Below is a small trained network, with its code and all its weights. Each question gives an input and a target symbol and asks what happens when units are switched off, that is, made to give their printed mean instead of their output.

import numpy as np


def w(rows, s, z=0):
    codes = np.array(rows[::2]) - 128.0
    scale = np.full(codes.shape[1], s)
    scale[-1] = z or s
    return codes * scale


def f(y):
    return y / 2 * (1 + np.tanh(0.7978845608 * (y + 0.044715 * y**3)))


def softmax(a):
    e = np.exp(a - a.max(-1, keepdims=True))
    return e / e.sum(-1, keepdims=True)


def log_softmax(a):
    a = a - a.max(-1, keepdims=True)
    return a - np.log(np.exp(a).sum(-1, keepdims=True))


def net(x, mask):
    ids = ['αβδεζθλμξπστψω'.index(c) for c in x.split()]
    T = len(ids)
    res = E[ids] + P[:T]
    u = 0
    for l in range(3):
        q, k, v = (res @ M[l].T for M in (Q, K, V))
        z = softmax(np.where(np.tri(T) > 0, q @ k.T / 3**0.5, -1e9)) @ v
        res = res + np.where(mask[u], z, O[l][:, -1]) @ O[l][:, :-1]
        u += 1
        y = f(res @ A[l][:, :-1].T + A[l][:, -1])
        res = res + np.where(mask[u : u + 4], y, B[l][:, -1]) @ B[l][:, :-1]
        u += 4
    return log_softmax(res[-1] @ U[:, :-1].T + U[:, -1])


Q, K, V, O, A, B = {}, {}, {}, {}, {}, {}
E = w([
[146,82,121,149,46,254,125],'α',
[113,178,58,96,14,164,164],'β',
[214,173,187,65,117,199,91],'δ',
[229,66,134,103,209,203,94],'ε',
[211,236,56,111,155,181,143],'ζ',
[238,118,115,52,119,71,146],'θ',
[77,214,61,176,123,227,199],'λ',
[125,128,142,220,25,224,167],'μ',
[33,220,87,232,108,67,136],'ξ',
[83,169,167,160,178,176,94],'π',
[121,244,202,120,203,83,83],'σ',
[100,107,122,153,228,56,131],'τ',
[157,58,59,129,108,158,157],'ψ',
[179,106,166,139,30,144,96],'ω',
],0.0098)
P = w([
[168,101,102,133,138,113,70],'0',
[110,61,161,176,129,247,136],'1',
[101,89,163,164,157,237,138],'2',
[93,112,171,136,154,229,134],'3',
[89,112,169,124,170,228,153],'4',
[88,137,175,114,179,214,155],'5',
[90,147,182,96,193,219,168],'6',
],0.011)
Q[0] = w([
[110,1,56,138,106,53,138],'L0H1',
[114,146,85,80,123,217,108],'L0H1',
[140,155,118,143,11,10,210],'L0H1',
],0.0096)
K[0] = w([
[111,228,255,140,165,165,231],'L0H1',
[182,133,70,213,204,50,70],'L0H1',
[120,29,187,82,186,189,196],'L0H1',
],0.0084)
V[0] = w([
[169,182,230,133,112,255,146],'L0H1',
[130,94,183,192,211,87,99],'L0H1',
[127,251,187,157,127,58,72],'L0H1',
],0.0065)
O[0] = w([
[36,101,100,2,146,181,90,170],'L0H1',
[191,131,199,120,178,182,202,8],'L0H1',
[150,193,192,53,67,101,176,2],'L0H1',
],0.0064,0.00041)
A[0] = w([
[165,180,169,125,118,166,73,224],'L0N1',
[96,73,252,119,125,153,123,55],'L0N2',
[77,128,144,96,77,154,176,161],'L0N3',
[90,131,165,155,168,72,55,254],'L0N4',
],0.011,0.0054)
B[0] = w([
[97,34,70,113,116,79,233,254],'L0N1',
[131,221,53,116,124,75,128,181],'L0N2',
[186,139,163,127,242,104,202,205],'L0N3',
[219,83,76,116,48,253,239,173],'L0N4',
],0.006,0.0069)
Q[1] = w([
[191,197,124,135,125,127,108],'L1H1',
[118,215,194,152,90,65,4],'L1H1',
[96,56,61,120,143,139,222],'L1H1',
],0.011)
K[1] = w([
[110,134,153,122,114,153,137],'L1H1',
[72,122,249,148,191,135,134],'L1H1',
[167,109,40,122,60,93,124],'L1H1',
],0.015)
V[1] = w([
[167,222,60,130,168,70,125],'L1H1',
[130,89,118,84,213,195,39],'L1H1',
[124,199,76,180,202,254,226],'L1H1',
],0.0074)
O[1] = w([
[154,176,163,128,89,88,105,1],'L1H1',
[130,139,63,122,131,70,161,6],'L1H1',
[100,61,173,140,113,7,117,228],'L1H1',
],0.013,0.0011)
A[1] = w([
[144,254,91,240,121,87,39,87],'L1N1',
[89,196,47,193,233,182,88,2],'L1N2',
[99,56,169,138,185,154,74,235],'L1N3',
[138,99,151,105,176,155,54,200],'L1N4',
],0.0072,0.0041)
B[1] = w([
[167,10,161,51,56,134,134,124],'L1N1',
[194,62,131,59,38,50,123,248],'L1N2',
[98,244,134,180,84,98,254,255],'L1N3',
[105,175,105,168,51,177,254,160],'L1N4',
],0.0052,0.0039)
Q[2] = w([
[113,187,142,131,146,114,11],'L2H1',
[169,94,100,111,140,127,253],'L2H1',
[104,113,131,136,150,126,100],'L2H1',
],0.016)
K[2] = w([
[51,136,253,104,183,177,205],'L2H1',
[154,76,38,130,104,91,43],'L2H1',
[104,116,156,164,110,167,177],'L2H1',
],0.011)
V[2] = w([
[2,107,152,92,63,143,81],'L2H1',
[155,137,152,6,156,112,217],'L2H1',
[127,115,195,196,106,220,165],'L2H1',
],0.0092)
O[2] = w([
[71,156,156,56,22,137,255,3],'L2H1',
[41,3,199,97,120,227,53,150],'L2H1',
[199,109,151,44,245,116,233,187],'L2H1',
],0.0075,0.0044)
A[2] = w([
[238,210,128,106,70,75,121,203],'L2N1',
[195,119,250,196,154,212,134,179],'L2N2',
[74,162,206,193,125,137,60,217],'L2N3',
[142,59,197,136,216,201,2,4],'L2N4',
],0.0068,0.0022)
B[2] = w([
[95,86,125,220,64,215,144,179],'L2N1',
[182,90,102,53,44,62,91,254],'L2N2',
[219,112,114,2,161,88,90,141],'L2N3',
[47,226,37,99,110,67,204,252],'L2N4',
],0.0078,0.0085)
U = w([
[94,105,68,143,164,85,120,55],'α',
[204,109,165,119,80,117,168,76],'β',
[185,128,135,207,175,159,102,136],'δ',
[73,183,149,165,61,56,162,86],'ε',
[155,216,141,141,62,224,138,115],'ζ',
[124,78,114,37,72,95,155,37],'θ',
[196,207,54,75,88,112,118,43],'λ',
[72,90,95,95,104,207,117,82],'μ',
[214,53,108,87,148,191,120,85],'ξ',
[159,64,80,125,83,129,152,253],'π',
[183,82,119,115,157,35,134,58],'σ',
[109,2,202,162,168,156,124,143],'τ',
[166,128,187,101,112,155,24,184],'ψ',
[112,214,157,118,187,121,167,213],'ω',
],0.0067,0.014)

Each question gives the input, a string of symbols that net reads in full, and the target symbol t.
The units are the heads (3 rows each of Q, K, V and O) and the neurons (one row each of A and B). Each row of codes is followed by its name. A weight is (code - 128) times the scale printed after its matrix; where a second scale follows, it is the last column's (O, A, B and U).
mask holds one flag per unit, layer by layer, with each layer's heads first. A switched-off unit (its flag False) gives its mean, the last column of its rows in O or B, instead of its output. The means were averaged over made-up inputs and are rounded, as every weight is.
A unit's drop is (log p(t) with every unit on - log p(t) with that unit switched off) / (log p(t) with every unit on - log p(t) with every unit switched off).
The circuit of an input: a set's keep is (log p(t) with only the set's units on - log p(t) with every unit switched off) / (log p(t) with every unit on - log p(t) with every unit switched off). Starting from the 12 units with the biggest drops (on a tie, the unit counted first), units are removed one at a time, each time the one whose removal leaves the highest keep (on an exact tie, the one counted first), for as long as the keep stays at least 0.8.
circuit, biggest first: the units of the circuit, biggest drop first
unit that matters most: the unit with the biggest drop
k most important neurons: the k neurons with the biggest drops, biggest first
top k neurons in layer l: the k neurons of layer l with the biggest drops, biggest first
input ζ ω τ β λ σ α, target ψ: circuit, biggest first => [L1H1; L2H1]
input β δ ψ β σ σ, target ζ: circuit, biggest first => [L0N4; L2H1; L0H1; L1H1]
input θ ξ α β β, target λ: 2 most important neurons => [L2N4; L2N2]
input ε ψ π σ ω, target α: circuit, biggest first => [L1H1; L2H1; L2N4; L0H1]
input θ ε μ, target λ: circuit, biggest first => [L2H1; L2N4; L1H1; L2N3]
input β π σ β, target ζ: most important neuron => [L0N3]
input λ β β ψ ζ, target ε: circuit, biggest first => [L1H1; L2H1]
input ψ ε σ β τ λ, target δ: 2 most important neurons => [L2N4; L2N2]
input ε δ λ λ σ ε, target α: circuit, biggest first => [L1H1; L2H1; L2N4]
input ψ δ θ τ σ, target δ: circuit, biggest first => [L2H1; L0H1; L2N4; L0N1]
input β μ θ μ, target ζ: circuit, biggest first => [L2H1; L0H1; L1H1]
input θ π α λ θ ε, target λ: circuit, biggest first => [L2H1; L2N4; L1H1; L2N2]
input ζ ε δ, target ψ: top 2 neurons in layer 2 => [L2N3; L2N4]
input τ λ μ, target σ: most important neuron => [L2N2]
input ζ ξ λ τ ψ, target ψ: circuit, biggest first => [L1H1; L2H1; L0N1]
input ζ β θ π ψ ψ δ, target ψ: top 2 neurons in layer 2 => [L2N4; L2N3]
input τ δ ψ α, target σ: 2 most important neurons => [L2N2; L2N1]
input ψ β β π λ δ, target δ: 2 most important neurons => [L2N4; L2N2]
input σ σ α ε, target θ: circuit, biggest first => [L0H1; L2H1; L2N2; L2N4]
input α δ τ π μ σ, target π: unit that matters most => L1H1
input π λ μ β ξ β ξ, target τ: circuit, biggest first => [L1H1; L2N4]
input θ β λ ξ β τ τ, target λ: 3 most important neurons => [L2N4; L2N2; L0N1]
input ε α ω π, target α: top 2 neurons in layer 2 => [L2N4; L2N2]
